Below is a small trained network, with its code and all its weights. Each question gives an input and a class and asks what happens when units are switched off, that is, made to give their printed mean instead of their output.

import numpy as np


def w(rows, s, z=0):
    codes = np.array(rows[::2]) - 128.0
    scale = np.full(codes.shape[1], s)
    scale[-1] = z or s
    return codes * scale


def norm(h):
    return h / np.sqrt((h * h).mean(-1, keepdims=True) + 1e-5)


def f(y):
    return y / 2 * (1 + np.tanh(0.7978845608 * (y + 0.044715 * y**3)))


def log_softmax(a):
    a = a - a.max(-1, keepdims=True)
    return a - np.log(np.exp(a).sum(-1, keepdims=True))


def net(x, mask):
    res = np.array(x, float).reshape(1, 6) / 4 @ E
    u = 0
    for l in range(3):
        y = f(norm(res) @ A[l][:, :-1].T + A[l][:, -1])
        res = res + np.where(mask[u : u + 4], y, B[l][:, -1]) @ B[l][:, :-1]
        u += 4
    return log_softmax(norm(res)[-1] @ U[:, :-1].T + U[:, -1])


A, B = {}, {}
E = w([
[105,51,122,137,132,35,102,147,2],'x0',
[118,168,113,140,115,85,134,140,107],'x1',
[164,128,97,136,113,126,133,126,130],'x2',
[182,153,122,112,119,123,141,189,107],'x3',
[155,114,118,133,131,165,97,147,129],'x4',
[15,85,25,57,42,159,176,200,179],'x5',
],0.0081)
A[0] = w([
[147,198,116,115,103,116,85,76,161,102],'0.n0',
[109,36,115,76,78,83,100,128,40,160],'0.n1',
[74,188,195,138,120,128,39,114,146,155],'0.n2',
[32,55,3,75,76,121,155,233,182,251],'0.n3',
],0.0075,0.0033)
B[0] = w([
[241,134,84,55,185,144,179,184,201,141],'0.n0',
[59,1,225,137,156,172,165,193,70,177],'0.n1',
[191,161,122,84,124,115,194,138,121,143],'0.n2',
[48,176,165,203,80,142,107,156,75,253],'0.n3',
],0.0078,0.014)
A[1] = w([
[112,66,130,151,195,65,73,124,2,25],'1.n0',
[71,72,216,134,154,96,173,185,162,254],'1.n1',
[11,148,149,171,116,129,113,174,226,110],'1.n2',
[92,200,126,87,39,155,99,101,53,182],'1.n3',
],0.006,0.002)
B[1] = w([
[170,32,9,79,131,82,177,108,142,235],'1.n0',
[161,153,102,130,179,123,81,112,115,244],'1.n1',
[128,181,112,125,86,150,187,197,141,254],'1.n2',
[117,167,133,141,120,173,150,59,219,211],'1.n3',
],0.015,0.0048)
A[2] = w([
[160,255,166,163,176,211,158,110,177,253],'2.n0',
[32,105,143,188,84,65,77,171,45,117],'2.n1',
[69,103,89,114,67,198,198,173,111,171],'2.n2',
[194,106,69,11,199,127,123,150,109,133],'2.n3',
],0.0083,0.0038)
B[2] = w([
[106,147,155,174,136,110,60,119,186,253],'2.n0',
[246,63,112,24,207,184,243,128,139,183],'2.n1',
[157,147,119,67,28,165,134,157,54,210],'2.n2',
[79,104,123,154,144,65,116,61,142,183],'2.n3',
],0.013)
U = w([
[147,154,183,175,198,92,39,99,213,249],'0',
[63,219,91,152,32,200,117,185,147,151],'1',
[153,2,55,131,218,22,138,65,70,61],'2',
[155,35,82,20,118,211,255,208,46,39],'3',
],0.011,0.0019)

Each question gives the input, the list of numbers given to net, and the class t.
The units are the neurons (one row each of A and B). Each row of codes is followed by its name. A weight is (code - 128) times the scale printed after its matrix; where a second scale follows, it is the last column's (A, B and U).
mask holds one flag per neuron, layer by layer. A switched-off neuron (its flag False) gives its mean, the last column of its row in B, instead of its output. The means were averaged over made-up inputs and are rounded, as every weight is.
A unit's drop is (log p(t) with every unit on - log p(t) with that unit switched off) / (log p(t) with every unit on - log p(t) with every unit switched off).
unit that matters most: the unit with the biggest drop
top k neurons: the k neurons with the biggest drops, biggest first
k most important neurons of layer l: the k neurons of layer l with the biggest drops, biggest first
drop of u: that unit's drop, to one decimal
input [-4,-5,2,5,1,-1], class 0: top neuron : [0.n3]
input [-3,4,1,7,-2,0], class 0: top 2 neurons : [1.n2; 0.n3]
input [4,8,-5,0,0,0], class 2: top 4 neurons : [0.n3; 1.n0; 1.n1; 2.n3]
input [1,8,-6,-1,5,7], class 3: top 3 neurons : [2.n1; 0.n1; 2.n0]
input [8,6,6,-6,-6,1], class 3: top 3 neurons : [0.n1; 2.n1; 2.n0]
input [-5,-6,-5,-5,-3,0], class 0: 2 most important neurons of layer 0 : [0.n3; 0.n2]
input [2,3,5,-8,-6,6], class 3: top 2 neurons : [2.n1; 0.n1]
input [-3,-6,-3,3,7,-1], class 0: top 2 neurons : [1.n0; 0.n3]
input [-5,-7,-3,5,7,0], class 0: top 2 neurons : [0.n3; 1.n2]
input [1,0,7,2,-8,-2], class 2: top 2 neurons : [0.n3; 2.n0]
input [1,-8,6,5,-7,-4], class 2: top 2 neurons : [2.n0; 0.n3]
input [-6,8,-1,-4,6,0], class 0: 2 most important neurons of layer 0 : [0.n3; 0.n0]
input [4,5,-1,-7,4,-8], class 2: drop of 0.n1 : 0.0
input [-3,7,6,2,5,-4], class 0: unit that matters most : 1.n0
input [6,-5,4,7,4,-2], class 2: drop of 0.n3 : 0.1
input [3,7,0,-5,6,4], class 3: drop of 2.n1 : 0.2
